Below is a small trained network, with its code and all its weights. Each question gives an input and a class and asks what happens when units are switched off, that is, made to give their printed mean instead of their output.

import numpy as np


def w(rows, s, z=0):
    codes = np.array(rows[::2]) - 128.0
    scale = np.full(codes.shape[1], s)
    scale[-1] = z or s
    return codes * scale


def f(y):
    return y / 2 * (1 + np.tanh(0.7978845608 * (y + 0.044715 * y**3)))


def log_softmax(a):
    a = a - a.max(-1, keepdims=True)
    return a - np.log(np.exp(a).sum(-1, keepdims=True))


def net(x, mask):
    res = np.array(x, float).reshape(1, 5) / 4 @ E
    y = f(res @ A[0][:, :-1].T + A[0][:, -1])
    res = res + np.where(mask, y, B[0][:, -1]) @ B[0][:, :-1]
    return log_softmax(res[-1] @ U[:, :-1].T + U[:, -1])


A, B = {}, {}
E = w([
[117,207,115,64,201,231,206,96],'x0',
[158,226,118,200,81,207,29,175],'x1',
[27,109,47,48,92,149,105,253],'x2',
[54,215,141,76,19,71,115,14],'x3',
[24,94,250,131,183,174,39,106],'x4',
],0.0067)
A[0] = w([
[75,131,219,120,167,170,97,140,102],'n1',
[201,134,179,176,147,101,123,77,86],'n2',
[181,140,150,182,142,132,141,53,162],'n3',
[73,103,84,58,79,119,87,204,58],'n4',
[67,109,189,144,172,150,94,125,80],'n5',
[196,131,167,191,147,122,144,75,66],'n6',
[63,114,45,109,120,156,114,199,88],'n7',
[195,168,60,120,104,92,190,150,83],'n8',
[73,105,194,136,152,171,94,122,129],'n9',
[139,26,156,169,75,1,69,145,96],'n10',
[71,198,132,73,40,75,139,31,112],'n11',
[158,97,120,152,181,151,135,169,101],'n12',
[91,31,139,77,162,76,209,91,48],'n13',
[169,73,116,141,191,163,141,163,75],'n14',
[154,91,124,147,191,158,156,172,56],'n15',
[117,174,129,51,210,216,202,86,63],'n16',
[212,173,45,140,100,101,191,160,162],'n17',
[168,73,131,148,167,134,119,171,88],'n18',
[160,234,128,200,79,220,38,177,6],'n19',
],0.0083,0.0016)
B[0] = w([
[154,68,94,139,66,118,75,74,192],'n1',
[33,81,199,118,112,167,198,141,201],'n2',
[59,97,185,115,127,141,191,145,201],'n3',
[84,98,168,134,111,145,212,141,209],'n4',
[170,54,56,133,54,145,88,73,182],'n5',
[27,67,191,105,101,157,198,154,199],'n6',
[28,72,196,107,86,168,233,129,198],'n7',
[165,57,47,139,65,135,91,67,205],'n8',
[139,82,72,135,85,127,79,30,186],'n9',
[206,228,150,162,31,217,114,209,255],'n10',
[23,182,78,212,210,46,69,160,251],'n11',
[54,153,78,171,174,73,92,152,171],'n12',
[254,122,198,40,185,48,113,164,214],'n13',
[71,143,109,181,182,78,89,140,182],'n14',
[71,167,81,170,167,71,87,153,174],'n15',
[200,196,173,180,15,209,78,237,212],'n16',
[143,61,83,141,90,133,77,51,228],'n17',
[92,202,89,177,157,73,99,140,176],'n18',
[212,105,215,24,193,8,133,161,231],'n19',
],0.0076,0.0087)
U = w([
[41,199,79,209,184,52,98,136,108],'0',
[39,67,164,112,111,175,247,134,112],'1',
[173,44,53,141,83,141,90,26,107],'2',
[218,132,169,17,173,35,138,153,121],'3',
[188,236,137,176,65,221,124,190,125],'4',
[136,154,106,121,160,153,158,99,254],'5',
],0.011,0.0057)

Each question gives the input, the list of numbers given to net, and the class t.
The units are the neurons (one row each of A and B). Each row of codes is followed by its name. A weight is (code - 128) times the scale printed after its matrix; where a second scale follows, it is the last column's (A, B and U).
mask holds one flag per neuron, in row order. A switched-off neuron (its flag False) gives its mean, the last column of its row in B, instead of its output. The means were averaged over made-up inputs and are rounded, as every weight is.
A unit's drop is (log p(t) with every unit on - log p(t) with that unit switched off) / (log p(t) with every unit on - log p(t) with every unit switched off).
The circuit of an input: a set's keep is (log p(t) with only the set's units on - log p(t) with every unit switched off) / (log p(t) with every unit on - log p(t) with every unit switched off). Starting from the 12 units with the biggest drops (on a tie, the unit counted first), units are removed one at a time, each time the one whose removal leaves the highest keep (on an exact tie, the one counted first), for as long as the keep stays at least 0.8.
circuit, biggest first: the units of the circuit, biggest drop first
unit that matters most: the unit with the biggest drop
k most important neurons: the k neurons with the biggest drops, biggest first
drop of u: that unit's drop, to one decimal
input [-3,8,-5,-2,-3], class 3: circuit, biggest first -> [n19]
input [-1,-4,-3,-4,-5], class 2: 4 most important neurons -> [n11; n19; n17; n8]
input [-1,-8,-2,5,7], class 3: 3 most important neurons -> [n13; n17; n8]
input [8,-7,2,7,2], class 4: 2 most important neurons -> [n16; n19]
input [-6,-3,7,6,-7], class 1: 2 most important neurons -> [n4; n7]
input [-2,8,8,0,-7], class 1: 2 most important neurons -> [n7; n4]
input [-8,-3,-2,-7,2], class 4: 2 most important neurons -> [n10; n11]
input [-4,2,-3,-1,5], class 2: 4 most important neurons -> [n16; n9; n5; n1]
input [2,0,-2,4,-5], class 2: 2 most important neurons -> [n8; n17]
input [-8,-7,-5,-6,-6], class 4: 2 most important neurons -> [n10; n19]
input [6,1,-7,5,2], class 1: 3 most important neurons -> [n10; n3; n6]
input [-2,5,7,-8,6], class 0: 3 most important neurons -> [n18; n12; n15]
input [2,1,-5,2,-5], class 1: 2 most important neurons -> [n3; n6]
input [-7,0,-8,8,-3], class 0: unit that matters most -> n11
input [4,-5,4,-5,7], class 2: drop of n5 -> 0.2
input [2,8,3,7,-6], class 3: drop of n15 -> 0.1
input [2,4,-2,-4,7], class 2: drop of n8 -> 0.0
